Each row has a class, written after it.
[ -18 -264  551 -252   60   38  198  -41  -36  -86 -136  273   22   77
 -260   74 -184  -12  116 -557  331  403   98  204  124 -178   89  340
  102    0  277  173  -30   43  129  121  651  -99   52 -612   13   29
 -221]  Tegup
[ 182 -103 -387  164  -10 -246 -383  343  154  -40  169 -371  206  -58
  241 -386  184   67   28  158   58   18    9  103  -36  271 -514 -140
 -125  -33 -108  190  189   81 -138  259 -124   56 -459  394  181  -95
 -327]  Bag
[-317 -310 -133  -43 -197   52  178   38  -27  300   19  -42   80   68
 -523  -75  350 -373 -219   72 -347  202  298  -73   53  -15  -99   55
 -248  -67  105  271  -44  -60  129   37  -52  217   24  129  401  -77
  116]  luv
[ -20  283  409   -9  -67  270 -119 -232 -112 -180  122  381 -476  416
   69 -263 -170  428 -105  290    4  366   26  -79 -175  290  453  -36
 -120  130  -62 -211 -236  -91   78  -56  220 -390  282 -297  142 -109
   66]  doreg
[ -16 -316  493  -98 -189  -14   37  -50  177 -439  -66   32   39 -239
 -750  131  119  -70 -219 -338  280  382  215  151  384  -74  253  369
   56  158  254  324  155  372  -88  181 -369 -531  184 -549 -528 -116
  643]  Bag
[  94  133   -6 -113   23  126 -248 -352 -129   18 -124  -33  304 -109
  -62  -11  745   93  148  -61 -270 -200   62  461  596 -109 -358  152
   85  305  -57  292   14   20  301  207  123  -86  267 -152   38  -60
   49]  nef
[-138  114   31 -224  -40  -84 -303 -254  -15  220  182  -49   -3   73
  285 -314  198 -154 -191  141 -352   38  298  204   87  161  -90   24
  -12    3 -170  131 -191  -58  -22 -143 -124 -311  546  187  182  -35
  178]  vetoz
[ -74  154  203  257 -182  203  -17  -78  109  240  -47   89  135  -74
 -258   70   99   83  140  -28 -116 -179 -158 -142   11  -50   43 -301
  222  166  -78 -115  -74 -134 -302 -173  237  166   21   -9 -225 -110
  176]  luv
[-132 -161  575 -290  -14  149   12  -39  253   61    8  -16  192 -551
 -236 -141 -218 -168 -328   88  253 -336  -13 -225 -144  -64 -234 -157
 -152  272 -256  104 -351  102  136  -97  241   95  324 -220  -51   25
   28]  Tuf
[ -88 -255  318   36 -137   72   22  114  144  124   60   54  481  234
   19  567  -35  -97  589 -725    8  190   63  112  380 -241  182  297
   35  159 -136  444  416    4  231   56 -131  -56 -210 -324 -189 -186
 -269]  luv
[ 125  240   97 -159 -239    4 -180  195    5  370  -78   -4   89  -62
 -311  190  198   85    8 -169 -101   70  332  -23  -82  138 -197   26
   55  361 -103  -35  -77   77 -562  217 -280  198   67 -263 -219 -124
  252]  mola
[  50  103  347  -69   83  -17 -195   50   23   17  344  -22 -132 -197
  -67  341  117  101 -125  163   20 -388  109 -103  -91   53  -30 -304
 -163 -539 -322 -278 -118 -464 -169   19  155  -56  239   28  392    6
 -359]  Bag
[ -36 -275  794  238  118  -34 -189    8  192   12    3 -133  348 -132
    4  208 -321  194  391 -529  172   36 -307 -197  -23   -5   91    1
 -242  322 -343 -239  247  574  -38 -154  226 -378  -63  419  -53 -166
 -189]  Bag
[ 190  160  155  -17  -76  248    7  201  -41  354   41  107  172 -320
 -158  289  141  -43 -110   75 -119  -37    5   97   -1  -69 -146 -241
  -55  215 -123  -85 -270  -89  -99  123  134   32  101   73    5  125
  194]  luv
[  99  138  201 -164   10  -50 -361  -93  219  -90 -380  298   64 -325
 -147  274 -271  -38  206  -38   38  295  279    4  263  -47 -105  346
   35  302  239 -110  167 -207  234  -46  262   82  199 -699 -301   -5
  305]  luv
[   1 -259 -159 -316 -114  -92 -326  113 -119 -291  466   42   82 -130
  117  -81  243  127  154  146   15 -101   93   52   21  -38 -307   35
 -137  135  188  -17 -217   28 -171  -14 -164  -51 -119 -144  334   22
 -102]  vetoz
[-177 -319   67  191   63   -7 -176 -384   80  -65  176  -27  211  198
  132 -369  283 -218  284  -73   37  404  272  194  146  224  255   28
 -167 -140  143   46 -102  -46   56  402  353  234   81 -208  501 -188
  516]  vig
[-154  -24    3   91   48   21 -110 -312  -50  163 -136  194  -10  100
  -61  420  -14    6  199   75   26  -89 -115  229   29  -79  -52  305
 -289 -156   28 -347  -73    0  211 -288  391   80  110 -223  423  -75
 -136]  tanab
[  94  103  379  107  -13  -27 -272 -133   81  139  146   63  109  109
 -248  171  133  240   78 -190   -2  -36  203  237   22  103 -307  -97
  -28  282  -48 -234 -235  -74 -232 -187   37  115  409 -230 -244 -172
  182]  vetoz
[-326 -509  414 -244 -323  334  380   39  123 -110  187  190    5 -229
 -339  331  161 -206 -131 -199  126   68  240  -94  -69 -141   25   12
 -117  330   13   42 -125  361  271  543  193  206  212 -354  -89 -393
  -27]  Tegup
[  -7 -438  202  363  218 -178 -262  261  459  112  290 -284  245   40
  -18  146 -317 -365  436 -417  260  295 -247  220 -386 -218  -28    7
 -167  193  317 -125  339  527   82 -343  -48  199 -374  101 -493  225
  278]  pigem
[ 245  377  -13  -19  249 -128  101  168   21  199  152  -79 -355 -329
  181   42 -751 -133  188  804  -24   10 -317 -838 -222  593 -181 -564
 -281  209  531  240   -6  -39 -399 -455 -304 -250  -24  270  -30 -298
 -216]  tanab
[   0 -191 -226 -389   99 -157   31  148   77 -499  299 -230 -243  154
  252  173  206   88   79   43  160  129  440  531 -258 -102 -316  201
 -189 -270  -67    6  -27 -132   25 -122 -293   65  149   -4  197  491
 -262]  luv
[  10 -476 -493  183  419 -103    9   59  167 -693   47 -179  362   80
 -242  -46  170 -279  -12  315 -123  226 -206  104  467  -58   45  125
 -215 -505  349  135   26   17  240   19   76   75 -251   24  428  118
  169]  doreg
[-259 -342   19  -98 -105  -99   51  205  381 -290  320   18  172  115
  207   78 -183 -458  258 -469   71  668   96  329 -214 -343  -75  161
  -66  -35  -91  177   97   26  278  181  153  129  186 -137 -116  121
  130]  vetoz
[   5  169 -147  -77  -27   71  124  -15  104  187  125 -103  -28 -187
   70  162  316   49   41  161  359 -257  101   -5 -189  -88  146 -300
  -96 -145  -65   54    4 -119  378  271   43  -19 -277  -98  -33   18
 -294]  Tuf
[  64  121  251 -207  -96 -108 -160  170 -190 -229   21 -331  131 -196
 -273  519  -61  -15  734 -319  457   76   63   -4   39 -151  180  167
  100  126  411  113  123  387  211 -179 -336   -7  -77 -715 -509  123
 -102]  vetoz
[-198 -183 -264 -266  -59  -99   23   21  -91  -75  109 -456  -22  165
  230 -530  379  163 -154 -115    2   73  309  370   70  -82   58   70
    7  -60    2  264  160  361 -103   61 -312   81  -72  193  -51   79
   -3]  pigem
[-174 -560  -16   21   57  258   41  119  316  -60  233  -56  228  291
  463   27 -123 -248  -59 -327 -100  467  -52  429 -109  -14  -43   -9
  -84   96 -335  499  121   -3   57  290   40 -279  176  128  -60  -74
  615]  vetoz
[  36  -90   21 -377  -50  223  140  291 -195  -71  -53    6  309 -104
 -178  -79   37 -118 -469    8 -407  323  105  243   18  -93  -19  -79
   28  -22 -184   24 -445   60  101  -98  226   43  269  357  342  228
  306]  luv
[  97 -139  754 -136  177  297  139 -127  318   57  -72  155  292   76
 -175  289 -504  395  457 -148  434  398 -194   11  109 -117  537  317
   94  164 -165 -193   81  267  228 -435  236  -26   51 -432  -62   54
  -21]  vig
[  83 -394 -181 -118  399 -185 -147  -60 -111 -335   91    8  226 -218
 -108  176 -115  -80  165 -411 -438 -287   84 -425  247 -223 -215   50
  -22 -203  162   45   94 -347 -544 -107   71  102   -7 -136  311  119
  114]  nef
[ -49  301  185  171  111 -387   29 -184 -116  452 -205  -90  458 -186
 -261 -714  106  293 -323 -560 -199 -175 -409 -286  498  -80   90  -51
  184  242 -160  133   79  317 -178 -286 -201 -210  138  281 -368 -324
  217]  luv
[  73  -40  -11  -68 -218  207 -132  -49  -24  155  -58   67   52   43
 -310  359  202    8 -167    7 -183  -20  153   26  134   49 -228   47
   46  148 -180 -271 -397 -115 -323 -271  -97  247  282 -243  -79 -223
  318]  Tido
[ 103 -229  -11 -127  239   69  232   37   35 -276  107  179 -104 -519
 -362   19 -288   43  -84 -259  136  176   74 -228  -83 -295  277 -138
  211   97  163  -80    0 -391  -57  -47  278  -30   -8 -262 -165  454
  147]  Bag
[   1  -69   72 -506 -152  -17    1  -68   28 -211   87 -338 -169 -158
  168  305   73  153  -76 -143  277 -365  381 -215 -216 -253   94   50
  -79 -176 -121  344  161  104   75   84 -266 -130  -27  241  -64  322
 -411]  pigem
[ -15   30 -214  353  -45 -253 -133  244  247  422  -68   49  663 -368
 -172  113  327 -113    7 -127 -127  156  123  365  401  309 -419  314
  -61  195  -30   33   86 -170  599 -116 -245  596 -112 -296  -81 -494
   95]  nef
[ 177   70 -242 -525   57 -230   96    3   41  -19  -44 -200 -320   -8
   69  -14 -134 -230   29  228  152   26  398 -304  177  172  -87   57
 -384 -100  270  118  270   94  -88  172 -383  140 -230  273  -59 -258
 -123]  mola
[-256 -285   -6   70  279  122  -74  123 -157 -506   93   89 -272  127
  465  271 -281  146 -231  121 -110   63 -399    6   -6 -357    7   99
 -321  -16 -426 -228 -275 -446   16 -398  111 -630  147   84  269  294
   93]  Tuf
[  72  108  -54  458  125   10    5   11  181  649  147  137  186 -392
 -164  192  221  -96  -47  283 -196 -254 -132  -55  331   46  -87 -114
   19   23  217 -179 -111 -176  335 -517  102  562 -103  432 -100   18
 -250]  pigem
[ 185  384  182 -251  193 -297  -78 -175   -4  246 -210 -262  334  110
  -64 -162  495 -243  269 -288  -28  -98  -80  454  244  -49 -153  322
  -14 -150   63  232   81  308 -413  195 -329 -243   51 -409  -72   24
  451]  Tegup
[  -7 -278  -46   38 -316  156  -23  245  -14  144   76  -64  138  -82
 -193  310  162  -38   -6   13 -116   27  395 -142  -64  -16 -152 -340
  -84  248  -58 -316  -40  -21 -304   76 -178  245 -111  148  -27   -6
 -152]  Tegup
[-431 -657  285  281  136 -230   61   28  225 -558  -28  116  288   25
 -309  571 -194 -200   -8 -352  210   19   -7 -190   56 -166  124  514
 -155  -18  -96  -39  192 -135 -184  115  152  140 -259 -235  289  -28
  -97]  Tuf
[ 251  -82 -274 -162   28   93 -198  187  182   -3  -56 -238   33 -215
 -544  195   -7 -138  -61   52  148   10  305  108 -114  124  -37 -192
   50 -108   70  -97 -198  -60   26   27  -89  197   79 -345 -196   69
  431]  doreg
[-112  657 -314   82  198 -382    5 -239   70  177 -142  146 -395  135
  263  -34   -5  170  249  304 -167 -313  -56 -360 -185  593  -36  -95
 -187   17   29   -8  -22 -247   -7 -315 -335  -38   72  390   -7 -127
 -175]  Tegup
[  32  -75 -330 -288  -92  -15  486  -23 -344  -70  530 -454  -36  -37
  185 -345  -30  277  327 -205  -30 -290  113 -365 -258 -267  168 -303
  -54  202  243  281   73  157 -418 -162 -568  209 -368  360   26  110
 -406]  mola
[-172 -195   56 -663  283 -143   26  -64 -200 -239  336 -200  -59  -92
  169 -156  -71  100  -39 -279 -220 -449  411 -297 -119 -328  262 -130
 -106 -357 -136  410  180  -36 -254  164 -273 -282   32   65  431  255
  -86]  vig
[  49   22  540   41 -185  178   38   64  182  334 -111  320  182  130
 -161  126 -398  319  252 -377  145 -164  -15   64  156  -10  100  -54
  -74  115  -28  -64  175  325  429 -436  188   66  -60   66 -442  -68
 -583]  tanab
[-175 -492 -300 -135   79 -116  325 -174   35 -372  400  158   43  -22
   35  257 -204 -146  142 -182  222  444  207 -168 -273 -397  148  147
 -114  134  143 -399  -83 -324  -14  125  177  149   29 -325  240  201
 -132]  vig
[ -19  236 -761  324  664 -291 -109 -226 -322  -39  -66 -306  -43 -277
    3 -475 -130 -138  -56  652 -151 -269  232 -427 -118  311 -139 -381
 -328 -167  119 -526   12 -113 -334   54  146  392 -221 -350  450 -159
 -137]  mola
[ -71  -39   -5  113  104 -173 -629  177    8  -71  351  -71  -21  -97
  302   97  310   16  -85  -67  -96 -171  265   66  -13   22 -311 -187
  201  -56 -238  374  228  114 -155  245  -14  -94 -125   61    4  -55
 -306]  pigem
[ 145 -135   43 -228  177  166  552  101  163 -311  205  168  -46   45
   25 -151  -89  212 -419   60   -1  576  -43  102  252  -20  481   25
   97 -140   -4   32   82   96  500 -348  -73 -350 -162  423 -211 -187
   22]  vig
[ -33  369  361   73   -1   20 -564   41   26  148 -261   73 -248  420
  446   73 -372  -56  311  413   -6  -95 -277  -82   43  109 -459  361
  -34  376  -62  -92 -413 -295  187   87  367  274  446 -432  -56  -36
 -156]  Tegup
[  -1   17  272 -388  117 -261  -82   49 -120   -9  558 -343 -224 -395
   66  547  300 -124  242  -15   49 -242  351 -269   38 -310  -31  -70
 -209   -3  324  227  105   49 -117   52 -349 -116    9  389  -12  155
 -312]  pigem
[ -43  259 -158  -23   89 -227  103   71   25 -201 -152   -6  496 -178
 -165   88  218  103 -160   85 -147  176  158  287   54  240  -47  -68
  -11 -364 -204 -128  -57 -245  255 -158  -13  241  254   87  330   70
    2]  vetoz
[ -25  170  216 -114 -219  -39 -242 -215 -195  416  -43 -162   -3  110
  223 -202  309  -18   51 -196 -389  -70  288  -88 -143    3 -320  207
   66  108 -117   26   48  119 -534  157  113 -117  146 -205  220 -319
 -183]  pigem
[ 148 -126 -604  132  370  307  -47 -120   72  -11  212  305  -49 -465
 -166  884  -53 -182  592  173   20  160  128  -76  345  147  536 -239
   86  -94  456  -33  321  -10  238 -101  187  139 -240 -559 -106  140
 -314]  Bag
[  11  249  503  326  151  247  156 -236  169  257 -598  407  -93  742
  209 -162 -840  499  250   58  367  347 -580 -263 -128  234  529 -106
  361  250 -459 -566  147  -52 -352  350  899  128  226   98   20 -117
  -91]  vetoz
[-538 -479   98  265   49 -395   -4  -75  103 -232  -43  243  181  334
 -130  110 -114 -131  -68 -767   -4  511  105  -25 -173 -445   43  361
 -119  -90 -279 -189  317  283 -284 -161 -127   16   97 -255   -7  238
  194]  tanab
[-243 -129 -555  -88  -33   14   28 -233   86 -351  107  187  -89  -22
 -291  440  230 -203  154  519   53  126  135  -90  246   -9 -153  128
 -133    6  213   17 -283  -63   41  -13  195  541   41 -149  368  -65
 -213]  Tido
[ -45  -64  394 -147 -255  373 -149  -59  149  168  -23   79 -123   14
 -217  428  -41   89   78 -264  260  483  106  342   47 -154   46  364
  -10  527 -288  -83 -236  341  -80  -15  108  -51  462 -677 -402 -118
  313]  pigem
[-328  289  261  -15  -28 -145  249 -168  -77  509  118  236 -286  157
 -202  -15  361  178 -341 -139  143 -551  145  161 -311  103  198  239
  -79  -70 -194   -1   47 -279 -160  359 -159   68  -20  258 -109  114
  295]  Tido
[ -45  -72   78 -119   30 -438 -124 -168 -159 -131 -163 -414  503 -106
 -197 -219   80  102   13 -429 -323 -168  573 -612   41   11  -87 -169
 -575   69  -61 -239   57  -41 -708  140 -473   64   -3 -272  423 -375
  241]  doreg
[  92  113 -211   41   24  197  188  111   49  227   15  203  164  -71
  230  -28  128  -25 -293  435 -292  193  144 -160 -142  275  121 -249
  -68 -373 -143 -122 -238  -10    0  500  272  375  145  189  667   19
  -78]  nef
[-357 -239   25  -91  -49 -227  216 -345   83   81  107 -121   98  -69
  -37  -15  141   -5   68 -283 -115 -161  432 -454   47  109  133 -288
 -223  -75  -45 -140  307 -152  -76 -408 -355  299   61  305  -67 -350
    3]  tanab
[ -64 -189 -183   35   82 -110 -237   34   12 -191  252 -387   68  258
 -214   31  170 -151  405  199   53   29   24   47   28  215  -57 -168
 -251 -476   20  -38  187  273   37  -86 -204   78  -80  -63  285 -158
 -298]  Bag
[ -37 -207  130  -39  252  -75  342  152   28  -75 -192  -17  307 -152
 -369  -94  185   81 -181  249 -234 -281   70 -367  165  363 -208 -308
  -88  -25  310  193 -156 -261 -113 -288 -249   87  -83    3  136 -198
  214]  tanab
[-207  -98 -175  157 -317 -153 -330    9   92 -175 -242  -44  410  389
   98 -324  395 -306   45  -56 -306  285  196  607  317  175 -554  251
 -253   81  -25  182 -245 -263  213  291  215  375  251  -68  383 -155
  191]  vetoz
[-114  -34 -280  664  123 -167 -104  -85  148 -406  199   55  359 -109
  105  159  310 -266   76  -53 -229   60 -372  178  269  302 -220  -69
 -340  -65  168  244 -161 -163  433  -10   55  123  121  -52  142 -291
   89]  doreg
[-479 -437  220  -66 -129   18 -103 -111   53 -574  -74  -51 -181  145
  -26  332 -106  -68 -268  296  277  252  143  176  -18 -154  -93  211
 -106  342  151    3  -14  324  346 -387  112  205  177  -18  -54   53
 -182]  tanab
[-104 -209 -188  214  316 -371 -138   83  124 -276  427 -191   71 -484
  130  -17   50  -99  219 -285   79   72  222 -487 -109 -222   -8 -345
 -258 -328  135  130  322  176  -86 -143 -284    7 -297 -292  -54   62
 -202]  pigem
[ -11 -337 -183 -216   -5 -252  189  287  160 -511  -10  -44  467 -415
  209  531 -105 -435  328 -511   74  301  305 -252  -35  -21 -206  378
 -404   75  211  170  149 -194  404  227  -40  343 -279 -658  169  -57
 -472]  luv
[ 282  133  -80 -125  -39  146 -143  261   46  282  202 -121 -412  176
   36  440  -86  -37  639  -71   67  220   58  181 -195 -272   80 -125
   84 -149   71 -133  332  115  406 -184 -160  206 -147  502 -332  355
  -54]  doreg
[-170 -106  427 -461  113   58  -28  197    1   26   52   11  165   34
 -407  438  153    6 -145 -321 -162  -42  392  304   94   95  -75  167
  200 -262 -417  573  218  334 -246 -168 -229 -294  408  -16  -86  364
 -340]  pigem
[  -8 -198   42  -30  276  -85  -41 -292   91  -77  305 -233   75  154
    2   86  187  109  160  153  -24 -167  -48 -149   72   23  -27 -143
  -79 -354  -81   73  335  301 -629 -180 -316  107 -167  178  291 -372
  206]  Tuf
[ 262  210  122  146   39  246 -179   45  -42  275  -46  -40  -15 -184
 -155  -29 -139  123 -157  139 -204   13 -167  -14  -26   66  -46  -14
  112  389   53 -147 -375 -111 -174 -262  128   10  189 -177 -227  -43
  431]  pigem
[-181   88  242   21  -83 -203 -293    9   16  -67 -129   86   61  188
   50 -210  245  138   41  -32  -39  -75   85  350  -79  121 -530  183
  -59  171  -22   25   49  213 -149 -115  -43   36   35 -322  -57  -57
 -114]  Bag
[ 150  107  225 -154   12  -88  -54  125  -47   49 -101 -146   46 -122
 -382  130 -122  -76 -301  -69  -10  -90  117 -104  -56  100 -184  -70
  -69   83   91 -156 -159   79 -233 -139 -137   42  226  -64 -334   15
  113]  Tegup
[ -32 -186  -35   -9   73  -40   55   57   35  193   68   16  408 -274
  104  304 -154 -345   93  -96 -151  -23   56    9  -26 -136    3   52
  -99  168   62 -121  -93  -35   60  140  242   87 -153  175  256  -73
   47]  Bag
[-176 -620 -398 -273  -92  -66   -7 -105   80 -189  115 -416 -193    7
  198 -506  -70   -8   34 -490 -221  110  481 -209 -278 -275   -3 -131
 -373 -310  -84   79  435  -55   31 -252 -155  -48  -99  423  236  269
  -57]  luv
[ -43  -68  243 -316  221 -392  -11 -232  193 -100  239 -220  -31 -250
 -193  368   81  241  165  -40  153 -374  335 -496 -178    6  113  -43
 -150 -289  159  -27  430 -148  289 -380 -283   34  -45  328  195   -6
 -532]  vetoz
[ -94 -183 -132 -198  118  -53   41  148  -49 -175   18 -128    6  102
  -71  472  -11  -12   41 -189    3  -59  107  152  -48 -168  -30   18
 -226 -236 -335   22  -73 -237  -39 -193 -234 -146    6  200  264  126
  204]  vetoz
[ 202  142   92  481  173   30  150 -393  152   44   89  222  482 -348
  103 -433 -349  478 -335 -299 -611   11 -401 -122  195  -77  196  224
  593  487    5   52  150   -5 -446 -337   78 -428  359  145 -358  -79
  235]  doreg
[-191 -135  460  121  136   -2   49  305  140   84  249   49  -79  103
  125   56 -393   71  256 -296  245  287 -166  429 -258 -279 -103  161
    6  342 -246  111  -99  410  -99  -24   48 -322  180  123 -273  329
  102]  vig
[ -66 -195   28 -220  -85  134  230  362   28 -174  -23  119  268 -215
   -7  491 -139 -564   12  103   47 -192  -50 -124  -46 -239   89   -7
  -42 -327  455  624 -279 -360  833   92  500  241 -522 -126  429  126
 -469]  Bag
[-259 -253  130 -211 -153   12 -221  -41   21 -510 -138  -37   15 -145
   61   69  -84 -341 -170  315 -111 -277  229 -184   30  101 -410   85
 -408  -87   78  145 -348  -71  434   24  250  299  302 -273  472 -133
 -273]  Tido
[-348   17  -15  156 -100 -183   21  189 -165   40   57  140  130 -295
 -388 -246  364  100 -486 -518 -454 -327 -107  150  -38 -200 -222  380
  245  189  -73  348   57  439 -384  392 -154  -43  254   75 -290  269
  270]  luv
[  36 -340 -132  157  185  242   -3  133  188  218  280 -210   44 -167
  -55   19 -233  -95 -130  131 -224   21    0 -171   73  112  210 -322
 -112 -169  -72  142    0  -43  235 -362 -229   97  -19  310    4 -264
  475]  doreg
